Below are the code and all the weights of a small trained network. Each question names an input and a class and asks about switching units off, where a switched-off unit gives its printed mean instead of its output.

import numpy as np


def w(rows, s, z=0):
    codes = np.array(rows[::2]) - 128.0
    scale = np.full(codes.shape[1], s)
    scale[-1] = z or s
    return codes * scale


def norm(h):
    return h / np.sqrt((h * h).mean(-1, keepdims=True) + 1e-5)


def f(y):
    return y / 2 * (1 + np.tanh(0.7978845608 * (y + 0.044715 * y**3)))


def log_softmax(a):
    a = a - a.max(-1, keepdims=True)
    return a - np.log(np.exp(a).sum(-1, keepdims=True))


def net(x, mask):
    res = np.array(x, float).reshape(1, 8) / 4 @ E
    u = 0
    for l in range(2):
        y = f(norm(res) @ A[l][:, :-1].T + A[l][:, -1])
        res = res + np.where(mask[u : u + 4], y, B[l][:, -1]) @ B[l][:, :-1]
        u += 4
    return log_softmax(norm(res)[-1] @ U[:, :-1].T + U[:, -1])


A, B = {}, {}
E = w([
[49,210,165,95,77,119,182,139],'x0',
[214,156,21,144,215,90,33,22],'x1',
[186,124,130,209,119,59,87,113],'x2',
[151,134,114,97,255,74,144,121],'x3',
[139,67,160,157,85,105,27,40],'x4',
[106,138,156,192,141,86,226,92],'x5',
[89,68,141,131,181,167,184,161],'x6',
[127,95,139,154,48,89,155,63],'x7',
],0.0081)
A[0] = w([
[161,87,166,153,133,109,120,202,2],'0.n1',
[140,123,106,109,112,149,111,149,62],'0.n2',
[40,107,174,90,93,146,129,143,133],'0.n3',
[110,178,121,114,146,148,130,251,38],'0.n4',
],0.027,0.0032)
B[0] = w([
[150,24,214,208,34,73,151,89,172],'0.n1',
[229,47,114,47,148,53,174,141,150],'0.n2',
[130,62,193,144,150,131,209,107,240],'0.n3',
[106,14,254,23,132,198,238,85,251],'0.n4',
],0.0083,0.015)
A[1] = w([
[95,173,86,220,71,203,100,163,33],'1.n1',
[11,187,165,70,28,95,177,176,128],'1.n2',
[138,237,129,35,22,105,152,88,6],'1.n3',
[87,214,146,192,122,97,248,145,135],'1.n4',
],0.017,0.0024)
B[1] = w([
[143,49,166,182,152,55,150,58,142],'1.n1',
[56,54,193,92,175,164,105,175,252],'1.n2',
[143,57,201,255,41,105,136,130,168],'1.n3',
[126,120,61,81,215,188,205,190,254],'1.n4',
],0.0073,0.0074)
U = w([
[14,248,71,114,43,220,65,154,1],'0',
[12,28,228,98,133,197,223,155,189],'1',
[133,67,180,230,14,66,59,34,133],'2',
[52,243,66,147,121,171,203,163,35],'3',
[199,128,15,82,254,87,54,83,212],'4',
],0.0086,0.006)

Each question gives the input, the list of numbers given to net, and the class t.
The units are the neurons (one row each of A and B). Each row of codes is followed by its name. A weight is (code - 128) times the scale printed after its matrix; where a second scale follows, it is the last column's (A, B and U).
mask holds one flag per neuron, layer by layer. A switched-off neuron (its flag False) gives its mean, the last column of its row in B, instead of its output. The means were averaged over made-up inputs and are rounded, as every weight is.
A unit's drop is (log p(t) with every unit on - log p(t) with that unit switched off) / (log p(t) with every unit on - log p(t) with every unit switched off).
The circuit of an input: a set's keep is (log p(t) with only the set's units on - log p(t) with every unit switched off) / (log p(t) with every unit on - log p(t) with every unit switched off). Starting from all 8 units, units are removed one at a time, each time the one whose removal leaves the highest keep (on an exact tie, the one counted first), for as long as the keep stays at least 0.8.
units of the circuit, in order: the units of the circuit, biggest drop first
unit that matters most: the unit with the biggest drop
k most important neurons: the k neurons with the biggest drops, biggest first
k most important neurons of layer l: the k neurons of layer l with the biggest drops, biggest first
drop when u is switched off: that unit's drop, to one decimal
input [0,7,-3,-8,-7,7,-8,7], class 2: unit that matters most => 1.n3
input [-1,6,-6,-3,-3,4,5,-1], class 4: 2 most important neurons => 0.n4; 0.n3
input [-8,-4,8,3,1,-4,4,-1], class 2: units of the circuit, in order => 0.n1; 0.n4
input [-6,-7,1,-6,4,-4,-4,-5], class 2: units of the circuit, in order => 0.n1; 1.n4
input [2,7,-7,3,3,0,8,3], class 4: units of the circuit, in order => 0.n4; 0.n3
input [4,8,0,3,-4,0,-5,7], class 2: 2 most important neurons => 1.n3; 0.n3
input [3,6,3,3,5,8,6,7], class 4: units of the circuit, in order => 0.n4; 0.n1; 0.n3
input [-8,-1,-1,-5,5,4,6,4], class 2: 2 most important neurons of layer 1 => 1.n4; 1.n2
input [-3,-1,8,-5,3,-6,-4,-8], class 2: 2 most important neurons of layer 0 => 0.n1; 0.n4
input [-4,-3,7,-3,8,-8,1,-2], class 2: drop when 0.n4 is switched off => 0.1
input [6,7,7,2,-1,7,6,4], class 4: drop when 0.n3 is switched off => 0.1
input [7,8,5,-3,3,2,3,-6], class 4: drop when 0.n4 is switched off => 0.2
